Here is a tiny trained network, its code and every weight. The questions are about switching its units off for an input and a target symbol, where a switched-off unit gives its printed mean instead of its output.

import numpy as np


def w(rows, s, z=0):
    codes = np.array(rows[::2]) - 128.0
    scale = np.full(codes.shape[1], s)
    scale[-1] = z or s
    return codes * scale


def norm(h):
    return h / np.sqrt((h * h).mean(-1, keepdims=True) + 1e-5)


def softmax(a):
    e = np.exp(a - a.max(-1, keepdims=True))
    return e / e.sum(-1, keepdims=True)


def log_softmax(a):
    a = a - a.max(-1, keepdims=True)
    return a - np.log(np.exp(a).sum(-1, keepdims=True))


def net(x, mask):
    ids = ['ΣΦβγδεζθπτω'.index(c) for c in x.split()]
    T = len(ids)
    res = E[ids] + P[:T]
    u = 0
    for l in range(3):
        r = norm(res)
        for j in range(3):
            rows = slice(3 * j, 3 * j + 3)
            q, k, v = (r @ M[l][rows].T for M in (Q, K, V))
            z = softmax(np.where(np.tri(T) > 0, q @ k.T / 3**0.5, -1e9)) @ v
            o = O[l][rows]
            res = res + np.where(mask[u + j], z, o[:, -1]) @ o[:, :-1]
        u += 3
    return log_softmax(norm(res)[-1] @ U[:, :-1].T + U[:, -1])


Q, K, V, O = {}, {}, {}, {}
E = w([
[159,13,107,187],'Σ',
[160,76,142,57],'Φ',
[175,154,205,34],'β',
[223,75,93,102],'γ',
[179,166,139,40],'δ',
[70,104,207,93],'ε',
[125,64,58,194],'ζ',
[112,121,251,143],'θ',
[238,66,152,116],'π',
[236,29,73,204],'τ',
[244,127,151,82],'ω',
],0.0023)
P = w([
[93,148,126,146],'0',
[93,80,254,69],'1',
[118,116,66,113],'2',
[100,82,244,75],'3',
[122,122,68,117],'4',
[100,83,240,77],'5',
[125,126,63,122],'6',
[102,84,236,76],'7',
[129,130,61,120],'8',
],0.0041)
Q[0] = w([
[109,157,187,2],'L0H0',
[159,117,143,109],'L0H0',
[62,123,209,25],'L0H0',
[55,206,206,128],'L0H1',
[170,62,133,82],'L0H1',
[203,130,24,135],'L0H1',
[118,184,144,104],'L0H2',
[100,114,159,212],'L0H2',
[54,228,160,184],'L0H2',
],0.0065)
K[0] = w([
[47,153,254,74],'L0H0',
[119,98,145,125],'L0H0',
[61,171,179,47],'L0H0',
[23,100,251,160],'L0H1',
[188,122,128,87],'L0H1',
[139,185,37,122],'L0H1',
[105,122,175,102],'L0H2',
[158,116,71,55],'L0H2',
[139,80,160,44],'L0H2',
],0.0068)
V[0] = w([
[148,163,220,124],'L0H0',
[100,128,97,253],'L0H0',
[67,81,228,48],'L0H0',
[55,108,205,147],'L0H1',
[143,123,165,165],'L0H1',
[204,173,70,95],'L0H1',
[132,116,90,15],'L0H2',
[94,92,88,67],'L0H2',
[100,201,160,203],'L0H2',
],0.0022)
O[0] = w([
[117,87,90,176,169],'L0H0',
[64,141,231,92,75],'L0H0',
[229,32,127,248,252],'L0H0',
[221,128,27,43,165],'L0H1',
[90,154,90,92,133],'L0H1',
[66,101,177,209,92],'L0H1',
[114,187,96,66,136],'L0H2',
[135,180,156,59,142],'L0H2',
[126,126,210,217,101],'L0H2',
],0.0018,0.0026)
Q[1] = w([
[115,142,3,215],'L1H0',
[86,155,144,168],'L1H0',
[147,87,196,123],'L1H0',
[145,98,252,125],'L1H1',
[122,127,255,78],'L1H1',
[104,73,71,68],'L1H1',
[185,76,85,80],'L1H2',
[35,104,147,74],'L1H2',
[215,120,95,156],'L1H2',
],0.0064)
K[1] = w([
[76,202,71,195],'L1H0',
[132,27,76,172],'L1H0',
[186,90,129,66],'L1H0',
[118,1,139,95],'L1H1',
[163,16,142,73],'L1H1',
[184,158,174,211],'L1H1',
[194,151,137,108],'L1H2',
[61,138,213,94],'L1H2',
[192,152,66,133],'L1H2',
],0.0067)
V[1] = w([
[229,171,115,151],'L1H0',
[144,106,135,150],'L1H0',
[100,122,212,4],'L1H0',
[114,248,88,138],'L1H1',
[158,153,187,180],'L1H1',
[117,94,143,103],'L1H1',
[153,120,65,166],'L1H2',
[210,154,118,54],'L1H2',
[149,123,80,149],'L1H2',
],0.0036)
O[1] = w([
[148,94,124,74,108],'L1H0',
[102,167,108,109,152],'L1H0',
[75,104,44,185,193],'L1H0',
[207,47,201,123,3],'L1H1',
[254,183,75,112,145],'L1H1',
[78,148,74,136,162],'L1H1',
[71,103,139,112,124],'L1H2',
[74,97,71,149,143],'L1H2',
[66,108,133,116,126],'L1H2',
],0.0029,0.0036)
Q[2] = w([
[125,191,113,155],'L2H0',
[69,124,102,134],'L2H0',
[102,124,99,101],'L2H0',
[158,112,65,230],'L2H1',
[171,89,7,152],'L2H1',
[114,122,79,254],'L2H1',
[36,124,57,149],'L2H2',
[132,6,232,145],'L2H2',
[135,132,107,208],'L2H2',
],0.0086)
K[2] = w([
[142,103,99,144],'L2H0',
[176,147,126,141],'L2H0',
[138,166,124,146],'L2H0',
[157,173,150,211],'L2H1',
[165,185,143,149],'L2H1',
[131,147,124,215],'L2H1',
[89,160,150,160],'L2H2',
[114,6,118,108],'L2H2',
[144,132,111,187],'L2H2',
],0.012)
V[2] = w([
[158,179,71,107],'L2H0',
[74,37,165,21],'L2H0',
[59,56,56,69],'L2H0',
[100,235,169,2],'L2H1',
[130,44,55,117],'L2H1',
[74,81,192,185],'L2H1',
[221,77,210,187],'L2H2',
[170,97,76,27],'L2H2',
[145,59,90,239],'L2H2',
],0.0038)
O[2] = w([
[98,80,131,192,102],'L2H0',
[145,171,223,94,237],'L2H0',
[174,143,208,153,220],'L2H0',
[99,255,115,127,217],'L2H1',
[135,78,62,100,33],'L2H1',
[120,83,192,81,164],'L2H1',
[192,142,198,212,255],'L2H2',
[172,179,62,117,121],'L2H2',
[105,110,118,244,104],'L2H2',
],0.0043,0.00078)
U = w([
[103,37,147,173,14],'Σ',
[107,80,72,43,76],'Φ',
[118,235,165,114,95],'β',
[171,77,57,114,115],'γ',
[104,213,51,88,215],'δ',
[18,135,167,90,150],'ε',
[19,77,68,163,142],'ζ',
[110,137,229,138,115],'θ',
[207,79,155,131,54],'π',
[138,148,141,251,253],'τ',
[228,183,121,105,142],'ω',
],0.011,0.0025)

Each question gives the input, a string of symbols that net reads in full, and the target symbol t.
The units are the heads (3 rows each of Q, K, V and O). Each row of codes is followed by its name. A weight is (code - 128) times the scale printed after its matrix; where a second scale follows, it is the last column's (O and U).
mask holds one flag per head, layer by layer. A switched-off head (its flag False) gives its mean, the last column of its rows in O, instead of its output. The means were averaged over made-up inputs and are rounded, as every weight is.
A unit's drop is (log p(t) with every unit on - log p(t) with that unit switched off) / (log p(t) with every unit on - log p(t) with every unit switched off).
The circuit of an input: a set's keep is (log p(t) with only the set's units on - log p(t) with every unit switched off) / (log p(t) with every unit on - log p(t) with every unit switched off). Starting from all 9 units, units are removed one at a time, each time the one whose removal leaves the highest keep (on an exact tie, the one counted first), for as long as the keep stays at least 0.8.
circuit, biggest first: the units of the circuit, biggest drop first
most important unit: the unit with the biggest drop
heads that matter: for each layer, one digit per head in row order, 1 if its drop is at least 0.15 and else 0, layers parted by /
input Φ γ Σ, target Φ: heads that matter : 100 / 110 / 111
input Σ δ τ θ γ ζ θ, target ε: most important unit : L0H0
input ω ε δ θ ε δ θ, target ω: circuit, biggest first : (L0H1 L1H1 L0H0)
input θ θ π ω ε θ β, target τ: circuit, biggest first : (L2H2 L1H1)
input τ Σ Φ π δ θ θ, target β: circuit, biggest first : (L1H0 L0H0 L1H1)
input θ θ ω ζ, target ζ: heads that matter : 010 / 010 / 100
input ε Φ θ θ Φ ω ε π ω, target ζ: heads that matter : 010 / 101 / 001
input Σ θ Σ, target ε: heads that matter : 100 / 101 / 011
input δ ε τ ζ β θ τ ω δ, target π: heads that matter : 010 / 010 / 110
input ω ω π θ θ, target ω: heads that matter : 110 / 110 / 000
input ε θ π ε Σ π θ, target ζ: circuit, biggest first : (L0H1 L1H0 L2H2 L1H2)
input τ ω τ ε Φ, target β: heads that matter : 110 / 101 / 010
input θ ε θ θ θ, target τ: circuit, biggest first : (L2H2 L1H1 L0H2 L0H1)
input ζ ω τ ε θ τ γ ε θ, target θ: heads that matter : 100 / 111 / 000
input δ π γ, target π: heads that matter : 010 / 010 / 100
input δ θ θ δ Φ, target π: heads that matter : 000 / 010 / 100
input ε Σ τ ω γ, target ζ: circuit, biggest first : (L1H0 L2H2 L0H1)
input θ τ δ Σ θ ω, target ω: heads that matter : 110 / 110 / 011
input ε ε τ π Σ θ β δ, target δ: circuit, biggest first : (L2H1 L1H0 L0H1)
input π β ω ε θ θ τ ζ Σ, target δ: heads that matter : 111 / 101 / 011
input ε δ ω ω, target ω: circuit, biggest first : (L0H0 L2H2 L1H2 L2H1)
input ε Σ θ θ τ ε δ, target ζ: most important unit : L1H0
input τ δ Σ, target β: heads that matter : 100 / 101 / 010
input θ ε β Σ γ Φ, target Φ: most important unit : L1H1
input θ δ θ δ π, target τ: circuit, biggest first : (L1H1 L0H1 L0H2 L2H2)
